Below are the code and all the weights of a small trained network. Each question names an input and a class and asks about switching units off, where a switched-off unit gives its printed mean instead of its output.

import numpy as np


def w(rows, s, z=0):
    codes = np.array(rows[::2]) - 128.0
    scale = np.full(codes.shape[1], s)
    scale[-1] = z or s
    return codes * scale


def f(y):
    return np.maximum(y, 0)


def log_softmax(a):
    a = a - a.max(-1, keepdims=True)
    return a - np.log(np.exp(a).sum(-1, keepdims=True))


def net(x, mask):
    res = np.array(x, float).reshape(1, 2) / 4 @ E
    y = f(res @ A[0][:, :-1].T + A[0][:, -1])
    res = res + np.where(mask, y, B[0][:, -1]) @ B[0][:, :-1]
    return log_softmax(res[-1] @ U[:, :-1].T + U[:, -1])


A, B = {}, {}
E = w([
[158,252,179,161],'x0',
[74,90,130,216],'x1',
],0.012)
A[0] = w([
[133,144,172,142,90],'n0',
[28,132,162,158,143],'n1',
[93,128,104,180,81],'n2',
[79,66,53,145,169],'n3',
[152,152,118,145,102],'n4',
[178,216,157,168,69],'n5',
[143,166,223,171,127],'n6',
[168,194,196,92,241],'n7',
[117,89,123,78,133],'n8',
[166,152,110,72,129],'n9',
[149,84,110,117,71],'n10',
[155,149,133,157,249],'n11',
[134,119,112,248,131],'n12',
[132,145,160,74,116],'n13',
[129,172,214,133,92],'n14',
[99,79,61,115,118],'n15',
[118,153,101,74,188],'n16',
[96,90,124,118,173],'n17',
[98,126,119,183,76],'n18',
[200,147,98,63,94],'n19',
[144,130,196,138,95],'n20',
[158,139,135,82,93],'n21',
],0.017,0.011)
B[0] = w([
[25,139,175,106,149],'n0',
[107,47,65,102,187],'n1',
[66,107,79,166,157],'n2',
[117,128,134,51,230],'n3',
[67,157,145,84,145],'n4',
[56,172,116,80,210],'n5',
[107,154,128,74,204],'n6',
[149,91,155,75,252],'n7',
[103,181,169,62,177],'n8',
[109,58,74,153,177],'n9',
[7,222,167,84,152],'n10',
[187,71,179,61,210],'n11',
[109,80,90,110,202],'n12',
[121,113,83,143,160],'n13',
[68,143,101,82,183],'n14',
[63,140,168,67,196],'n15',
[170,105,99,122,182],'n16',
[154,144,151,69,186],'n17',
[38,95,80,177,156],'n18',
[35,93,47,122,182],'n19',
[53,165,161,107,148],'n20',
[71,106,47,148,156],'n21',
],0.011,0.017)
U = w([
[79,35,7,153,77],'0',
[76,144,151,104,70],'1',
[158,37,153,113,251],'2',
[137,135,160,174,90],'3',
[153,135,129,218,109],'4',
[164,139,121,204,105],'5',
[195,116,122,228,107],'6',
[141,135,147,181,94],'7',
],0.015,0.012)

Each question gives the input, the list of numbers given to net, and the class t.
The units are the neurons (one row each of A and B). Each row of codes is followed by its name. A weight is (code - 128) times the scale printed after its matrix; where a second scale follows, it is the last column's (A, B and U).
mask holds one flag per neuron, in row order. A switched-off neuron (its flag False) gives its mean, the last column of its row in B, instead of its output. The means were averaged over made-up inputs and are rounded, as every weight is.
A unit's drop is (log p(t) with every unit on - log p(t) with that unit switched off) / (log p(t) with every unit on - log p(t) with every unit switched off).
The circuit of an input: a set's keep is (log p(t) with only the set's units on - log p(t) with every unit switched off) / (log p(t) with every unit on - log p(t) with every unit switched off). Starting from the 12 units with the biggest drops (on a tie, the unit counted first), units are removed one at a time, each time the one whose removal leaves the highest keep (on an exact tie, the one counted first), for as long as the keep stays at least 0.8.
units of the circuit, in order: the units of the circuit, biggest drop first
top k neurons: the k neurons with the biggest drops, biggest first
drop when u is switched off: that unit's drop, to one decimal
input [3,3], class 2: units of the circuit, in order	n19, n11, n10
input [-1,-3], class 2: units of the circuit, in order	n5, n14
input [7,7], class 0: top 3 neurons	n1, n12, n18
input [-8,-6], class 1: units of the circuit, in order	n8
input [8,8], class 0: top 2 neurons	n1, n12
input [-3,3], class 2: units of the circuit, in order	n19, n5
input [6,6], class 0: top 2 neurons	n1, n12
input [1,3], class 2: units of the circuit, in order	n19, n5
input [-8,7], class 1: top 2 neurons	n15, n3
input [1,-4], class 0: top 2 neurons	n19, n9
input [6,-6], class 0: top 2 neurons	n9, n19
input [2,-4], class 0: drop when n19 is switched off	0.4
input [3,-1], class 2: drop when n15 is switched off	0.2
input [5,6], class 0: units of the circuit, in order	n1
input [-6,5], class 1: drop when n19 is switched off	0.1
